Here is a tiny trained network, its code and every weight. The questions are about switching its units off for an input and a class, where a switched-off unit gives its printed mean instead of its output.

import numpy as np


def w(rows, s, z=0):
    codes = np.array(rows[::2]) - 128.0
    scale = np.full(codes.shape[1], s)
    scale[-1] = z or s
    return codes * scale


def f(y):
    return np.maximum(y, 0)


def log_softmax(a):
    a = a - a.max(-1, keepdims=True)
    return a - np.log(np.exp(a).sum(-1, keepdims=True))


def net(x, mask):
    res = np.array(x, float).reshape(1, 7) / 4 @ E
    y = f(res @ A[0][:, :-1].T + A[0][:, -1])
    res = res + np.where(mask, y, B[0][:, -1]) @ B[0][:, :-1]
    return log_softmax(res[-1] @ U[:, :-1].T + U[:, -1])


A, B = {}, {}
E = w([
[254,126,161,88,166],'x0',
[131,130,129,126,130],'x1',
[127,122,124,125,130],'x2',
[128,140,139,143,117],'x3',
[97,193,145,144,253],'x4',
[94,188,163,20,91],'x5',
[166,204,17,121,97],'x6',
],0.0081)
A[0] = w([
[186,41,89,97,39,124],'n1',
[75,209,157,2,131,144],'n2',
[157,77,87,197,132,83],'n3',
[113,165,158,102,107,254],'n4',
[96,37,232,157,109,57],'n5',
[112,96,82,170,216,124],'n6',
[168,127,130,87,209,172],'n7',
[158,199,57,154,86,51],'n8',
[144,134,77,123,99,73],'n9',
[146,63,183,142,71,72],'n10',
[253,135,145,106,102,131],'n11',
[103,88,211,118,151,60],'n12',
[178,169,67,110,124,75],'n13',
[106,159,91,164,99,91],'n14',
[169,102,102,182,139,98],'n15',
[33,126,52,161,105,180],'n16',
[163,166,53,136,89,53],'n17',
[158,190,126,117,210,122],'n18',
],0.0094,0.0046)
B[0] = w([
[108,228,217,208,95,232],'n1',
[197,129,86,147,68,253],'n2',
[184,128,86,103,82,186],'n3',
[173,50,90,193,86,218],'n4',
[146,160,103,25,183,207],'n5',
[183,179,89,134,34,208],'n6',
[75,91,158,190,101,212],'n7',
[118,139,130,54,198,194],'n8',
[135,166,138,106,158,158],'n9',
[117,202,131,118,182,178],'n10',
[27,2,167,134,134,224],'n11',
[148,203,55,59,167,184],'n12',
[108,121,115,85,217,181],'n13',
[105,93,122,84,167,166],'n14',
[162,109,89,112,89,178],'n15',
[73,56,154,137,131,238],'n16',
[138,156,133,85,219,184],'n17',
[74,146,199,139,107,216],'n18',
],0.0081,0.0074)
U = w([
[149,190,110,41,215,30],'0',
[141,136,128,152,122,254],'1',
[143,134,121,149,124,234],'2',
[108,227,162,197,114,101],'3',
[80,51,140,145,135,44],'4',
[246,137,70,139,73,53],'5',
],0.013,0.0066)

Each question gives the input, the list of numbers given to net, and the class t.
The units are the neurons (one row each of A and B). Each row of codes is followed by its name. A weight is (code - 128) times the scale printed after its matrix; where a second scale follows, it is the last column's (A, B and U).
mask holds one flag per neuron, in row order. A switched-off neuron (its flag False) gives its mean, the last column of its row in B, instead of its output. The means were averaged over made-up inputs and are rounded, as every weight is.
A unit's drop is (log p(t) with every unit on - log p(t) with that unit switched off) / (log p(t) with every unit on - log p(t) with every unit switched off).
The circuit of an input: a set's keep is (log p(t) with only the set's units on - log p(t) with every unit switched off) / (log p(t) with every unit on - log p(t) with every unit switched off). Starting from the 12 units with the biggest drops (on a tie, the unit counted first), units are removed one at a time, each time the one whose removal leaves the highest keep (on an exact tie, the one counted first), for as long as the keep stays at least 0.8.
circuit, biggest first: the units of the circuit, biggest drop first
unit that matters most: the unit with the biggest drop
top k neurons: the k neurons with the biggest drops, biggest first
drop when u is switched off: that unit's drop, to one decimal
input [7,-2,1,4,7,-5,4], class 3: circuit, biggest first : [n18]
input [8,-5,-8,1,3,2,5], class 4: circuit, biggest first : [n11 n7]
input [4,-1,1,-6,-7,3,-3], class 3: top 2 neurons : [n1 n10]
input [-2,-1,6,-5,-8,4,-5], class 3: top 2 neurons : [n1 n10]
input [-3,1,1,4,-3,-2,7], class 0: top 2 neurons : [n8 n17]
input [-1,3,8,7,3,-8,-1], class 5: circuit, biggest first : [n6 n3]
input [6,-2,-3,-1,7,6,-6], class 3: top 2 neurons : [n7 n18]
input [8,-2,8,2,-7,5,-1], class 4: top 2 neurons : [n11 n6]
input [4,-4,6,0,-8,4,-2], class 3: top 2 neurons : [n1 n10]
input [-2,3,-1,4,-2,6,-2], class 5: circuit, biggest first : [n2 n11 n4]
input [4,-3,4,0,-1,0,-4], class 0: top 2 neurons : [n5 n16]
input [3,-1,-3,-1,7,-4,-6], class 3: top 4 neurons : [n7 n18 n6 n8]
input [-7,5,-1,5,-4,-2,7], class 0: top 3 neurons : [n8 n17 n11]
input [-2,5,-1,-1,2,8,2], class 5: circuit, biggest first : [n2]
input [-1,3,-6,-1,3,-7,-7], class 0: circuit, biggest first : [n5 n12]
input [2,6,4,4,7,-8,0], class 5: top 2 neurons : [n6 n1]
input [2,0,7,3,6,0,0], class 3: top 2 neurons : [n18 n11]
input [8,7,-2,-1,-3,7,-4], class 4: drop when n7 is switched off : 0.2
input [7,-3,-3,7,4,7,4], class 2: drop when n2 is switched off : 0.3
input [-8,4,-6,-2,4,-4,8], class 0: unit that matters most : n8
input [3,-4,0,3,-6,8,-7], class 5: drop when n4 is switched off : 1.0
